Below is a small trained network, with its code and all its weights. Each question gives an input and a target symbol and asks what happens when units are switched off, that is, made to give their printed mean instead of their output.

import numpy as np


def w(rows, s, z=0):
    codes = np.array(rows[::2]) - 128.0
    scale = np.full(codes.shape[1], s)
    scale[-1] = z or s
    return codes * scale


def norm(h):
    return h / np.sqrt((h * h).mean(-1, keepdims=True) + 1e-5)


def f(y):
    return np.maximum(y, 0)


def softmax(a):
    e = np.exp(a - a.max(-1, keepdims=True))
    return e / e.sum(-1, keepdims=True)


def log_softmax(a):
    a = a - a.max(-1, keepdims=True)
    return a - np.log(np.exp(a).sum(-1, keepdims=True))


def net(x, mask):
    ids = ['ΘΠΦαγζηξτ'.index(c) for c in x.split()]
    T = len(ids)
    res = E[ids] + P[:T]
    r = norm(res)
    for j in range(2):
        rows = slice(2 * j, 2 * j + 2)
        q, k, v = (r @ M[0][rows].T for M in (Q, K, V))
        z = softmax(np.where(np.tri(T) > 0, q @ k.T / 2**0.5, -1e9)) @ v
        o = O[0][rows]
        res = res + np.where(mask[j], z, o[:, -1]) @ o[:, :-1]
    y = f(norm(res) @ A[0][:, :-1].T + A[0][:, -1])
    res = res + np.where(mask[2:6], y, B[0][:, -1]) @ B[0][:, :-1]
    return log_softmax(norm(res)[-1] @ U[:, :-1].T + U[:, -1])


Q, K, V, O, A, B = {}, {}, {}, {}, {}, {}
E = w([
[116,158,203,2],'Θ',
[138,107,102,57],'Π',
[21,68,224,107],'Φ',
[213,113,123,38],'α',
[93,185,157,218],'γ',
[95,87,214,103],'ζ',
[21,195,110,52],'η',
[94,45,35,99],'ξ',
[181,141,93,14],'τ',
],0.0051)
P = w([
[225,69,96,97],'0',
[215,93,134,100],'1',
[203,125,155,107],'2',
[185,144,183,106],'3',
[174,155,220,128],'4',
[159,201,252,107],'5',
[125,219,255,111],'6',
],0.0017)
Q[0] = w([
[157,124,195,108],'H1',
[95,39,5,213],'H1',
[104,97,38,219],'H2',
[89,76,105,232],'H2',
],0.024)
K[0] = w([
[137,144,232,144],'H1',
[199,38,9,142],'H1',
[159,66,22,92],'H2',
[180,73,69,174],'H2',
],0.015)
V[0] = w([
[176,182,43,91],'H1',
[73,234,130,170],'H1',
[254,65,176,209],'H2',
[77,75,68,140],'H2',
],0.0082)
O[0] = w([
[153,74,57,63,87],'H1',
[196,198,116,82,5],'H1',
[253,27,136,159,22],'H2',
[88,147,66,170,191],'H2',
],0.0062,0.0031)
A[0] = w([
[82,203,130,215,146],'N1',
[130,164,179,78,1],'N2',
[129,25,204,187,119],'N3',
[166,244,143,254,134],'N4',
],0.0087,0.00079)
B[0] = w([
[195,112,138,125,235],'N1',
[98,87,183,146,251],'N2',
[106,185,137,189,219],'N3',
[132,152,4,126,241],'N4',
],0.013,0.0034)
U = w([
[82,69,232,82,159],'Θ',
[8,54,51,164,169],'Π',
[207,214,15,122,197],'Φ',
[214,33,153,186,100],'α',
[232,141,143,75,182],'γ',
[102,218,171,254,89],'ζ',
[40,254,122,32,101],'η',
[129,139,118,125,2],'ξ',
[158,69,88,19,73],'τ',
],0.0089,0.0039)

Each question gives the input, a string of symbols that net reads in full, and the target symbol t.
The units are the heads (2 rows each of Q, K, V and O) and the neurons (one row each of A and B). Each row of codes is followed by its name. A weight is (code - 128) times the scale printed after its matrix; where a second scale follows, it is the last column's (O, A, B and U).
mask holds one flag per unit, heads first, then neurons. A switched-off unit (its flag False) gives its mean, the last column of its rows in O or B, instead of its output. The means were averaged over made-up inputs and are rounded, as every weight is.
A unit's drop is (log p(t) with every unit on - log p(t) with that unit switched off) / (log p(t) with every unit on - log p(t) with every unit switched off).
unit that matters most: the unit with the biggest drop
k most important neurons: the k neurons with the biggest drops, biggest first
heads that matter: for each layer, one digit per head in row order, 1 if its drop is at least 0.15 and else 0, layers parted by /
drop of u: that unit's drop, to one decimal
input ζ ξ γ Θ ξ α, target Θ: unit that matters most => N2
input τ ξ ξ α, target α: 2 most important neurons => (N3 N4)
input Θ η Θ ξ Θ γ, target Φ: 2 most important neurons => (N4 N1)
input ξ ξ ξ Φ, target ζ: heads that matter => 10
input τ ξ ξ α ξ ξ Θ, target Θ: 3 most important neurons => (N2 N4 N3)
input η α Φ τ ξ Π, target Φ: 2 most important neurons => (N4 N1)
input γ Φ γ τ, target γ: 2 most important neurons => (N2 N3)
input γ Θ Θ τ, target Θ: 2 most important neurons => (N2 N4)
input τ ζ τ Θ η ζ α, target ζ: 2 most important neurons => (N2 N4)
input τ ξ Θ Θ, target Θ: drop of N2 => 0.2
input Φ ξ ζ α γ τ, target γ: drop of H1 => 0.4
input Π Φ Θ Θ Θ ξ α, target Θ: drop of H1 => 0.0
input α ξ τ, target τ: drop of N2 => 0.1
input ζ ξ Π, target ζ: unit that matters most => N3
